Below are the code and all the weights of a small trained network. Each question names an input and a class and asks about switching units off, where a switched-off unit gives its printed mean instead of its output.

import numpy as np


def w(rows, s, z=0):
    codes = np.array(rows[::2]) - 128.0
    scale = np.full(codes.shape[1], s)
    scale[-1] = z or s
    return codes * scale


def f(y):
    return y / 2 * (1 + np.tanh(0.7978845608 * (y + 0.044715 * y**3)))


def log_softmax(a):
    a = a - a.max(-1, keepdims=True)
    return a - np.log(np.exp(a).sum(-1, keepdims=True))


def net(x, mask):
    res = np.array(x, float).reshape(1, 6) / 4 @ E
    y = f(res @ A[0][:, :-1].T + A[0][:, -1])
    res = res + np.where(mask, y, B[0][:, -1]) @ B[0][:, :-1]
    return log_softmax(res[-1] @ U[:, :-1].T + U[:, -1])


A, B = {}, {}
E = w([
[188,60,235,148,58,145],'x0',
[95,52,51,252,75,176],'x1',
[181,47,85,70,209,215],'x2',
[167,201,168,242,230,138],'x3',
[254,216,36,114,39,126],'x4',
[129,126,128,128,127,126],'x5',
],0.0092)
A[0] = w([
[165,173,72,123,99,117,137],'neuron 0',
[58,73,160,134,146,79,122],'neuron 1',
[154,162,191,74,143,130,144],'neuron 2',
[35,145,182,124,139,176,94],'neuron 3',
[26,132,125,114,183,134,142],'neuron 4',
[95,95,212,121,151,165,130],'neuron 5',
[102,116,97,183,98,200,98],'neuron 6',
[127,119,153,37,126,90,80],'neuron 7',
[182,84,76,92,186,192,74],'neuron 8',
[162,52,113,112,238,189,114],'neuron 9',
[193,93,199,141,66,157,148],'neuron 10',
[166,130,199,174,120,153,140],'neuron 11',
[176,89,207,117,103,87,78],'neuron 12',
[164,154,108,97,108,111,141],'neuron 13',
[220,156,100,127,86,176,144],'neuron 14',
[140,165,160,69,162,109,140],'neuron 15',
[134,66,225,126,101,131,135],'neuron 16',
[83,159,154,171,70,75,63],'neuron 17',
[46,180,150,160,62,69,62],'neuron 18',
[113,164,115,138,144,106,132],'neuron 19',
[151,88,127,111,151,189,27],'neuron 20',
[60,76,120,37,9,127,2],'neuron 21',
[71,104,157,115,155,134,143],'neuron 22',
[71,167,72,121,163,125,136],'neuron 23',
[197,190,132,114,111,166,141],'neuron 24',
[120,176,182,86,118,124,105],'neuron 25',
[101,75,85,209,64,159,86],'neuron 26',
[163,176,76,153,37,143,124],'neuron 27',
[76,187,89,114,146,162,57],'neuron 28',
[80,148,55,101,171,82,153],'neuron 29',
[165,185,172,206,184,155,96],'neuron 30',
[79,191,154,162,105,103,105],'neuron 31',
[93,101,149,147,146,138,138],'neuron 32',
],0.013,0.0023)
B[0] = w([
[102,192,154,118,88,135,218],'neuron 0',
[81,174,127,91,74,111,204],'neuron 1',
[96,111,144,214,175,173,214],'neuron 2',
[81,173,139,88,126,125,195],'neuron 3',
[126,178,122,124,102,133,213],'neuron 4',
[108,172,126,125,123,123,208],'neuron 5',
[55,91,113,184,160,170,185],'neuron 6',
[108,101,118,136,176,135,211],'neuron 7',
[153,75,220,93,60,111,218],'neuron 8',
[152,106,170,113,84,106,243],'neuron 9',
[195,204,42,152,83,166,204],'neuron 10',
[174,144,88,113,142,111,182],'neuron 11',
[152,125,82,153,112,165,192],'neuron 12',
[113,156,150,137,146,126,189],'neuron 13',
[98,177,168,117,126,105,238],'neuron 14',
[94,67,147,194,159,210,211],'neuron 15',
[155,168,104,145,113,124,203],'neuron 16',
[161,73,196,123,63,148,190],'neuron 17',
[168,77,191,118,96,113,206],'neuron 18',
[149,111,133,141,113,124,157],'neuron 19',
[156,124,176,114,119,127,167],'neuron 20',
[129,87,65,103,186,32,249],'neuron 21',
[107,180,133,127,118,127,191],'neuron 22',
[189,147,65,143,100,149,189],'neuron 23',
[67,155,148,134,134,104,218],'neuron 24',
[116,79,134,153,161,179,190],'neuron 25',
[89,99,121,199,179,175,211],'neuron 26',
[88,154,165,97,156,121,247],'neuron 27',
[160,135,74,136,90,150,172],'neuron 28',
[192,146,66,150,133,178,201],'neuron 29',
[129,75,62,70,221,12,232],'neuron 30',
[161,91,167,100,88,129,181],'neuron 31',
[100,163,150,125,140,130,168],'neuron 32',
],0.011,0.014)
U = w([
[19,247,169,89,117,132,12],'0',
[180,31,231,98,59,141,176],'1',
[39,60,131,211,213,240,114],'2',
[214,191,26,142,98,191,255],'3',
[107,73,67,71,227,10,81],'4',
],0.011,0.00081)

Each question gives the input, the list of numbers given to net, and the class t.
The units are the neurons (one row each of A and B). Each row of codes is followed by its name. A weight is (code - 128) times the scale printed after its matrix; where a second scale follows, it is the last column's (A, B and U).
mask holds one flag per neuron, in row order. A switched-off neuron (its flag False) gives its mean, the last column of its row in B, instead of its output. The means were averaged over made-up inputs and are rounded, as every weight is.
A unit's drop is (log p(t) with every unit on - log p(t) with that unit switched off) / (log p(t) with every unit on - log p(t) with every unit switched off).
The circuit of an input: a set's keep is (log p(t) with only the set's units on - log p(t) with every unit switched off) / (log p(t) with every unit on - log p(t) with every unit switched off). Starting from the 12 units with the biggest drops (on a tie, the unit counted first), units are removed one at a time, each time the one whose removal leaves the highest keep (on an exact tie, the one counted first), for as long as the keep stays at least 0.8.
units of the circuit, in order: the units of the circuit, biggest drop first
most important unit: the unit with the biggest drop
k most important neurons: the k neurons with the biggest drops, biggest first
drop of u: that unit's drop, to one decimal
input [7,-8,1,1,-1,8], class 2: most important unit : neuron 2
input [5,-2,-5,-4,3,-1], class 1: 4 most important neurons : (neuron 17; neuron 18; neuron 30; neuron 29)
input [-1,-5,-1,-8,-7,-7], class 4: 4 most important neurons : (neuron 21; neuron 7; neuron 0; neuron 14)
input [6,7,8,4,7,-6], class 1: 2 most important neurons : (neuron 8; neuron 9)
input [-2,0,5,-7,-7,-3], class 0: 2 most important neurons : (neuron 30; neuron 1)
input [-5,7,5,0,4,0], class 2: 2 most important neurons : (neuron 6; neuron 26)
input [-3,-3,-7,-8,-4,7], class 4: 2 most important neurons : (neuron 21; neuron 8)
input [-6,2,-1,-6,0,7], class 3: 3 most important neurons : (neuron 30; neuron 29; neuron 23)
input [-7,1,-3,-3,-6,2], class 3: units of the circuit, in order : (neuron 29; neuron 23)
input [-7,-1,-1,-8,4,1], class 4: 2 most important neurons : (neuron 21; neuron 10)
input [2,-6,-7,7,-6,0], class 1: 2 most important neurons : (neuron 17; neuron 31)
input [-2,3,5,-3,-4,0], class 1: 2 most important neurons : (neuron 8; neuron 9)
input [6,-8,8,7,-6,1], class 1: 2 most important neurons : (neuron 9; neuron 8)
input [8,4,7,-7,6,-2], class 3: units of the circuit, in order : (neuron 10)
input [5,-8,7,2,1,8], class 2: 2 most important neurons : (neuron 2; neuron 15)
input [6,2,-1,4,2,5], class 3: drop of neuron 10 : 0.7
input [3,-7,-8,8,4,-1], class 1: drop of neuron 21 : 0.3
input [8,-3,-2,4,6,-7], class 3: drop of neuron 0 : 0.0
